Here is a tiny trained network, its code and every weight. The questions are about switching its units off for an input and a class, where a switched-off unit gives its printed mean instead of its output.

import numpy as np


def w(rows, s, z=0):
    codes = np.array(rows[::2]) - 128.0
    scale = np.full(codes.shape[1], s)
    scale[-1] = z or s
    return codes * scale


def f(y):
    return np.maximum(y, 0)


def log_softmax(a):
    a = a - a.max(-1, keepdims=True)
    return a - np.log(np.exp(a).sum(-1, keepdims=True))


def net(x, mask):
    res = np.array(x, float).reshape(1, 3) / 4 @ E
    y = f(res @ A[0][:, :-1].T + A[0][:, -1])
    res = res + np.where(mask, y, B[0][:, -1]) @ B[0][:, :-1]
    return log_softmax(res[-1] @ U[:, :-1].T + U[:, -1])


A, B = {}, {}
E = w([
[160,54,118,209,118,139,120,64,143,176,165],'x0',
[98,141,53,161,167,209,148,93,153,120,89],'x1',
[176,115,102,127,147,147,4,131,60,102,142],'x2',
],0.015)
A[0] = w([
[165,147,195,126,133,101,132,102,114,126,201,126],'n0',
[139,103,132,156,93,136,108,89,128,156,97,178],'n1',
[94,119,81,157,145,225,145,136,158,121,123,133],'n2',
[153,111,101,115,120,139,65,131,87,117,146,46],'n3',
[90,133,152,122,99,137,176,122,132,172,92,243],'n4',
[110,132,72,113,126,128,111,161,99,98,86,133],'n5',
[92,110,150,145,136,82,149,129,99,151,196,161],'n6',
[132,147,171,116,42,83,89,135,124,144,135,204],'n7',
[122,134,57,157,140,146,155,119,126,129,97,1],'n8',
[109,168,123,96,187,170,73,143,144,91,92,107],'n9',
[183,123,189,99,86,103,118,191,96,157,148,30],'n10',
[136,153,150,125,133,172,131,192,122,61,96,182],'n11',
[84,136,146,142,89,121,162,134,192,127,110,223],'n12',
[108,156,142,136,105,113,160,114,158,148,99,92],'n13',
[168,113,85,150,181,131,137,127,140,125,165,56],'n14',
[111,236,164,86,131,128,143,142,95,86,107,208],'n15',
[152,129,132,138,103,100,126,137,113,161,162,101],'n16',
[98,165,146,51,130,118,160,167,96,86,99,20],'n17',
[129,103,160,118,65,78,147,144,129,149,149,167],'n18',
[118,126,148,118,79,63,107,135,98,119,146,65],'n19',
[142,140,152,112,114,125,172,154,122,125,107,63],'n20',
[149,114,206,130,132,77,153,103,133,158,165,179],'n21',
[118,133,56,107,180,177,84,132,104,141,97,159],'n22',
[84,178,127,88,173,121,113,204,140,117,123,236],'n23',
[92,160,119,125,117,122,247,145,164,159,143,66],'n24',
[118,151,157,157,85,97,167,134,103,159,145,189],'n25',
[123,158,97,109,154,169,104,177,105,95,115,113],'n26',
[162,147,171,103,108,80,107,166,130,158,174,187],'n27',
[118,92,207,101,83,62,99,161,83,165,125,159],'n28',
[114,128,98,86,179,138,104,159,100,104,89,132],'n29',
[189,88,120,170,151,156,91,129,67,124,160,41],'n30',
[123,88,134,96,93,84,130,129,119,108,157,188],'n31',
[117,129,169,123,93,134,149,139,120,130,149,186],'n32',
[96,121,127,164,166,123,148,138,133,156,119,18],'n33',
[106,96,158,126,98,88,126,135,229,186,148,168],'n34',
[116,142,122,125,144,103,180,124,152,129,96,25],'n35',
],0.013,0.0069)
B[0] = w([
[154,185,136,129,122,106,166,143,153,97,80,207],'n0',
[115,112,132,146,168,87,134,169,162,127,120,209],'n1',
[78,79,89,144,101,135,52,79,98,198,196,243],'n2',
[95,41,136,179,175,86,92,153,155,205,209,208],'n3',
[191,124,164,158,190,66,193,182,201,43,124,224],'n4',
[178,141,142,117,89,138,152,159,89,64,87,196],'n5',
[184,164,167,123,99,155,181,119,140,95,76,198],'n6',
[105,67,137,148,187,110,119,168,147,172,174,230],'n7',
[143,13,202,221,232,34,153,203,226,192,229,179],'n8',
[176,221,147,90,95,135,198,133,141,71,88,221],'n9',
[63,106,62,92,76,170,29,67,74,174,117,212],'n10',
[143,195,153,91,75,183,140,134,98,68,63,213],'n11',
[129,22,171,203,211,98,101,151,165,182,198,228],'n12',
[105,161,125,94,84,175,83,81,113,122,100,180],'n13',
[96,168,104,117,57,173,121,75,112,127,136,166],'n14',
[45,51,103,177,141,141,44,83,140,221,184,254],'n15',
[167,135,160,121,126,141,173,152,151,68,133,178],'n16',
[169,62,152,202,229,47,174,198,254,164,246,210],'n17',
[193,192,167,136,122,137,162,140,128,65,81,218],'n18',
[55,133,84,114,123,160,94,68,107,162,125,189],'n19',
[138,119,164,140,131,54,126,189,136,109,144,158],'n20',
[142,185,147,112,104,155,162,161,135,75,74,234],'n21',
[189,152,139,98,100,145,115,94,92,80,73,241],'n22',
[66,75,88,123,106,180,24,67,69,239,156,246],'n23',
[48,63,59,115,147,141,52,63,91,181,208,241],'n24',
[193,174,132,107,59,147,162,124,137,123,90,200],'n25',
[171,183,148,110,93,135,151,139,114,56,89,210],'n26',
[75,88,103,184,166,120,109,167,130,185,173,234],'n27',
[85,83,101,172,135,128,74,97,157,201,202,254],'n28',
[177,148,153,92,97,139,173,119,135,66,64,209],'n29',
[65,40,95,154,158,105,64,140,112,202,197,230],'n30',
[213,153,186,127,166,120,159,150,162,71,120,199],'n31',
[129,165,129,130,87,149,171,143,135,95,93,180],'n32',
[182,95,146,119,178,62,184,172,181,120,129,149],'n33',
[169,179,179,85,81,116,160,146,106,78,91,230],'n34',
[67,182,62,63,54,223,84,49,34,147,69,170],'n35',
],0.0082,0.014)
U = w([
[156,105,173,161,206,38,121,208,197,145,183,14],'0',
[68,130,49,114,73,226,65,49,68,169,150,254],'1',
[254,249,193,52,37,178,182,194,112,13,47,245],'2',
],0.011,0.0027)

Each question gives the input, the list of numbers given to net, and the class t.
The units are the neurons (one row each of A and B). Each row of codes is followed by its name. A weight is (code - 128) times the scale printed after its matrix; where a second scale follows, it is the last column's (A, B and U).
mask holds one flag per neuron, in row order. A switched-off neuron (its flag False) gives its mean, the last column of its row in B, instead of its output. The means were averaged over made-up inputs and are rounded, as every weight is.
A unit's drop is (log p(t) with every unit on - log p(t) with that unit switched off) / (log p(t) with every unit on - log p(t) with every unit switched off).
The circuit of an input: a set's keep is (log p(t) with only the set's units on - log p(t) with every unit switched off) / (log p(t) with every unit on - log p(t) with every unit switched off). Starting from the 12 units with the biggest drops (on a tie, the unit counted first), units are removed one at a time, each time the one whose removal leaves the highest keep (on an exact tie, the one counted first), for as long as the keep stays at least 0.8.
circuit, biggest first: the units of the circuit, biggest drop first
most important unit: the unit with the biggest drop
k most important neurons: the k neurons with the biggest drops, biggest first
drop of u: that unit's drop, to one decimal
input [2,2,0], class 0: most important unit	n23
input [-7,0,1], class 1: 3 most important neurons	n15, n23, n8
input [-7,4,-8], class 1: 3 most important neurons	n35, n24, n23
input [4,3,0], class 0: 3 most important neurons	n23, n10, n24
input [-7,-8,3], class 1: 3 most important neurons	n10, n23, n19
input [2,7,0], class 0: 2 most important neurons	n8, n23
input [1,4,0], class 0: 3 most important neurons	n23, n10, n24
input [-8,-3,1], class 1: 2 most important neurons	n23, n15
input [-6,4,-6], class 1: 2 most important neurons	n35, n24
input [-7,3,-6], class 1: 3 most important neurons	n35, n23, n24
input [-8,-1,3], class 1: 2 most important neurons	n15, n23
input [-7,5,1], class 2: 4 most important neurons	n9, n26, n29, n11
input [3,6,-8], class 0: 4 most important neurons	n4, n8, n12, n33
input [7,6,-1], class 0: circuit, biggest first	n8
input [-5,4,-7], class 1: 4 most important neurons	n35, n24, n23, n13
input [1,8,-3], class 0: drop of n19	0.2
input [-4,-5,6], class 1: drop of n10	0.7
input [3,-7,-8], class 2: drop of n23	0.0
